Below is a small trained network, with its code and all its weights. Each question gives an input and a class and asks what happens when units are switched off, that is, made to give their printed mean instead of their output.

import numpy as np


def w(rows, s, z=0):
    codes = np.array(rows[::2]) - 128.0
    scale = np.full(codes.shape[1], s)
    scale[-1] = z or s
    return codes * scale


def f(y):
    return y / 2 * (1 + np.tanh(0.7978845608 * (y + 0.044715 * y**3)))


def log_softmax(a):
    a = a - a.max(-1, keepdims=True)
    return a - np.log(np.exp(a).sum(-1, keepdims=True))


def net(x, mask):
    res = np.array(x, float).reshape(1, 7) / 4 @ E
    y = f(res @ A[0][:, :-1].T + A[0][:, -1])
    res = res + np.where(mask, y, B[0][:, -1]) @ B[0][:, :-1]
    return log_softmax(res[-1] @ U[:, :-1].T + U[:, -1])


A, B = {}, {}
E = w([
[159,178,164,140,144,136],'x0',
[78,84,140,84,110,116],'x1',
[69,148,119,62,255,125],'x2',
[145,222,85,93,112,20],'x3',
[109,163,202,93,121,136],'x4',
[72,146,158,250,135,94],'x5',
[127,99,72,142,120,127],'x6',
],0.011)
A[0] = w([
[143,118,77,164,113,142,65],'n0',
[108,66,156,150,130,222,187],'n1',
[172,121,162,139,57,121,85],'n2',
[63,141,130,108,166,114,104],'n3',
[163,105,161,138,77,114,135],'n4',
[140,81,118,127,45,79,128],'n5',
[167,60,132,185,60,86,48],'n6',
[221,100,123,58,136,170,85],'n7',
[174,86,182,162,66,128,124],'n8',
[128,162,123,97,113,58,126],'n9',
[127,95,29,132,109,100,246],'n10',
[88,134,103,121,245,161,60],'n11',
[122,105,101,131,89,116,39],'n12',
[81,137,149,205,133,96,52],'n13',
[130,185,138,130,155,153,139],'n14',
[171,124,168,88,150,155,186],'n15',
[42,161,131,204,124,100,71],'n16',
[100,113,107,92,102,141,222],'n17',
[75,113,167,99,163,116,254],'n18',
[173,131,96,80,109,91,104],'n19',
[89,218,80,116,71,32,160],'n20',
[191,120,117,44,113,161,88],'n21',
],0.011,0.0024)
B[0] = w([
[85,119,124,91,111,171,160],'n0',
[219,103,185,167,170,162,240],'n1',
[131,221,29,65,178,96,182],'n2',
[132,182,95,129,159,124,190],'n3',
[148,199,78,37,204,137,172],'n4',
[96,157,134,90,173,199,192],'n5',
[132,151,129,34,76,140,212],'n6',
[2,129,158,228,80,49,205],'n7',
[174,178,126,56,145,121,203],'n8',
[163,100,192,131,100,188,190],'n9',
[116,89,108,131,170,114,206],'n10',
[106,182,59,47,169,193,229],'n11',
[136,181,107,110,127,96,146],'n12',
[54,111,107,158,67,107,198],'n13',
[72,96,108,111,78,143,158],'n14',
[159,100,108,173,113,114,177],'n15',
[52,107,156,176,70,80,211],'n16',
[138,119,155,107,103,119,171],'n17',
[122,105,95,103,145,111,209],'n18',
[156,112,171,169,53,112,175],'n19',
[232,84,204,165,189,212,245],'n20',
[62,123,119,201,84,66,204],'n21',
],0.0065,0.011)
U = w([
[138,253,54,1,230,156,81],'0',
[246,28,211,142,186,204,254],'1',
[45,111,152,184,51,56,20],'2',
],0.0072,0.0029)

Each question gives the input, the list of numbers given to net, and the class t.
The units are the neurons (one row each of A and B). Each row of codes is followed by its name. A weight is (code - 128) times the scale printed after its matrix; where a second scale follows, it is the last column's (A, B and U).
mask holds one flag per neuron, in row order. A switched-off neuron (its flag False) gives its mean, the last column of its row in B, instead of its output. The means were averaged over made-up inputs and are rounded, as every weight is.
A unit's drop is (log p(t) with every unit on - log p(t) with that unit switched off) / (log p(t) with every unit on - log p(t) with every unit switched off).
The circuit of an input: a set's keep is (log p(t) with only the set's units on - log p(t) with every unit switched off) / (log p(t) with every unit on - log p(t) with every unit switched off). Starting from the 12 units with the biggest drops (on a tie, the unit counted first), units are removed one at a time, each time the one whose removal leaves the highest keep (on an exact tie, the one counted first), for as long as the keep stays at least 0.8.
units of the circuit, in order: the units of the circuit, biggest drop first
most important unit: the unit with the biggest drop
top k neurons: the k neurons with the biggest drops, biggest first
drop of u: that unit's drop, to one decimal
input [0,6,0,8,-8,5,-3], class 1: units of the circuit, in order => (n20)
input [4,-1,-3,2,-7,1,7], class 0: units of the circuit, in order => (n1 n7)
input [-8,-5,-6,0,1,-7,-3], class 2: top 3 neurons => (n7 n21 n11)
input [-3,-5,6,-6,1,-8,7], class 2: top 2 neurons => (n7 n21)
input [0,7,6,-5,0,5,3], class 0: top 3 neurons => (n11 n20 n3)
input [3,-6,-6,6,-1,-8,-2], class 2: top 3 neurons => (n7 n21 n19)
input [7,7,5,-5,8,5,-5], class 0: top 3 neurons => (n11 n20 n3)
input [-6,5,8,-8,0,5,-2], class 0: top 2 neurons => (n11 n20)
input [0,0,-2,8,-7,-8,-6], class 1: top 2 neurons => (n20 n9)
input [4,6,-1,5,2,-8,3], class 2: top 2 neurons => (n7 n21)
input [-8,-2,-7,-1,1,-8,0], class 2: top 3 neurons => (n7 n21 n11)
input [3,3,7,7,-8,-8,-3], class 2: top 3 neurons => (n7 n21 n19)
input [-6,-7,2,-1,3,-4,-6], class 2: top 2 neurons => (n20 n7)
input [-1,-5,-5,2,2,-1,-7], class 0: most important unit => n2
input [3,-8,-7,8,6,4,6], class 1: top 3 neurons => (n20 n9 n11)
input [-3,-8,-4,-1,6,3,-4], class 0: drop of n8 => 0.1
input [-6,6,-4,6,2,3,4], class 1: drop of n12 => 0.0
input [4,0,1,4,5,-3,0], class 1: drop of n20 => 0.1
